(in the rows, 128 means zero)
Each row is followed by its class. Each block has new classes.
[142 127 133 143 132 122 117 150 127 127  92 138 134 110 113 134 139 141
 103 121 173 144 139 114]
(99)
[153 121 105 143 186 117 135  99 149 135  65 113  92 112 145 130 143 138
 149 130 246 125 176 105]
(97)
[136 109 127 135 185 107 112 140  89 115  86 142  61 126 168 130 145 112
 133  96 188 141 157  93]
(99)
[164 107 134 123 190 107 116 108 121 140 120 144 112 106 134 134 127 121
 163 102 168 121 138 108]
(83)
[101 111 136 151 167 109 127 129 120 162  90 152  87 113 150 132 146 131
 117 144 148 106 144 126]
(83)
[119 115 114 132 216  95 119 130 106 127  90 151  64 122 170 139 141 128
 161 104 171 113 159  89]
(99)
[151  95 138 127 165 111 118 128 102 123  96 140 121 103 122 146 131 107
 128  78 174 141 144 127]
(97)
[125 110  87 160 149 121 137 109 145 109  86 124  76 124 174 102 141 150
 168 153 181 119 157 133]
(97)
[136 111 112 153 200 114 136 128 115 101  74 137 112 115 168 135 147 136
 132 115 192 136 166  92]
(97)
[165 110  98 114 247  89 139 115 145 100 112 161 112 133 149 147 129 130
 210 102 118 118 126  91]
(83)
[171 124 115 136 111 136  95 132 144  77  69 147  67 107 118  82 102 119
 154  78 252 201 140 112]
(97)
[179 134 172 104 123 153 113 155 187 130 126 118 177  96  43 122 108 132
 138  72 153 153 102 163]
(91)
[126 113 145 123 130 122  98 140 162 115  95 116  47 129 154 148 122 123
 146  85 139 126 165 111]
(87)
[137 110 150 141 184 133 117 162 140  95  98 148  99 113 127 132 139 120
 128  79 121 137 119 119]
(97)
[134 120 136 137 159 120 118 131 134 130  88 140 121 113 141 131 140 127
 114 142 162 139 141 116]
(99)
[122  91 101 161 214  92 118 107  73  98  90 156  47 119 177 134 150 123
 135 121 183 117 152  80]
(83)
[149 111 116 132 179 118 128 142 132 115 100 156 103 128 147 120 136 136
 151 111 150 143 145 116]
(83)
[131 120 122 124 143 129 123 120 161 121  82 129 124 138 156 126 129 131
 152 110 188 134 181 126]
(97)
[126 111 127 140 141  96 121 140 111  91  98 140  97 119 137 117 128 143
 123 121 164 145 140 109]
(99)
[136 106 119 146 209 107 106 140 113 120  85 148  96 106 144 152 114 135
 118  95 154 120 146 118]
(97)
[ 65 126  55 166 191 112 153 121 149 102  81 155 100 191 252 116 146  96
 152 176 107 116 145 119]
(97)
[174 121 139 116 144 125 119 151 144 113  93 145 133 113 133 130 118 108
 142  87 157 165 162 132]
(97)
[130 133 131 134 179 116 172 141 155 162 112 146 139 131 143 138 134 119
 158 134 124 120 128 125]
(91)
[114 102 126 153 194 107 131 138 122 118  98 152 119 105 147 143 145 176
 119  88 117 111 133 120]
(97)
[133  82 159 171 150 138 107 149 154  98 136 118  52 111  87  87 136 141
 140 134 173 120  99 172]
(83)
[126 122 117 142 150 118 132 132 131 125 109 140 121 124 155 132 141 138
 125 136 149 131 140 115]
(99)
[120  94 129 132 171 110 116 135 115 124  95 141  80 134 148 124 129 124
 141  94 167 141 152 119]
(93)
[109 121 124 137 167 109 130 117 142 135 114 150 111 136 186 142 134 135
 167 117 121 102 149 129]
(87)
[140 121 136 135 202 120 139 142 110 126  99 163 141 105 129 140 145 135
 160 123 166 152 131 109]
(87)
[139 112 113 139 145 118 129 119 154 110  75 137  94 117 195 115 120 127
 161 124 217 148 171 106]
(97)
[159 115 135 129 215 115 120 135 129 134  99 143 104 111 119 138 131 140
 143  93 164 123 141 101]
(83)
[103 131 104 129 140 109 133 113 117 148  79 138 103 111 179 120 127 122
 150 130 176 147 194 107]
(83)
[119 135 143 133 194 109 152 134 133 116  95 134  84 127 139 182 137 121
 151  93 133 130 158 109]
(93)
[ 98 124 104 132 143 114 134 119 139 118 109 122 108 139 195 125 127 115
 160 128 130 130 161 125]
(87)

Each row is followed by its class.
[119 126 130 130 101 136 137 128 114 138 140 117 134 164  95 111 158 141
 128 126 152 159 161 111]
J504
[158 119 122 104 144 150 125 127 129 113 103 161 140 108 131 133  92 127
  91 130 134 159 144 126]
j162
[122 120 132 126 125 149 137 145 122 123 132 138 134 126 125 130 131 136
 102 115 109 156 157 122]
J534
[108 131 130 105 113  94 137 124 113 140 136 141 130 143 120 125 131 141
 120 132 126 142 153 127]
J297
[126 134 125 100 110 122 136 136 112 119 137 137 128 121 123 138 127 145
 112 129 132 125 166 132]
J297
[104 109 137 129 139 192 140 132 139 139 102 133 156 147 111 121 124 118
 126 126 159 221 193 148]
j42
[114 125 136 141 105 120 156 141 131 161  96 115 138 177  99 118 157 138
 129 124 133 174 175  75]
J504
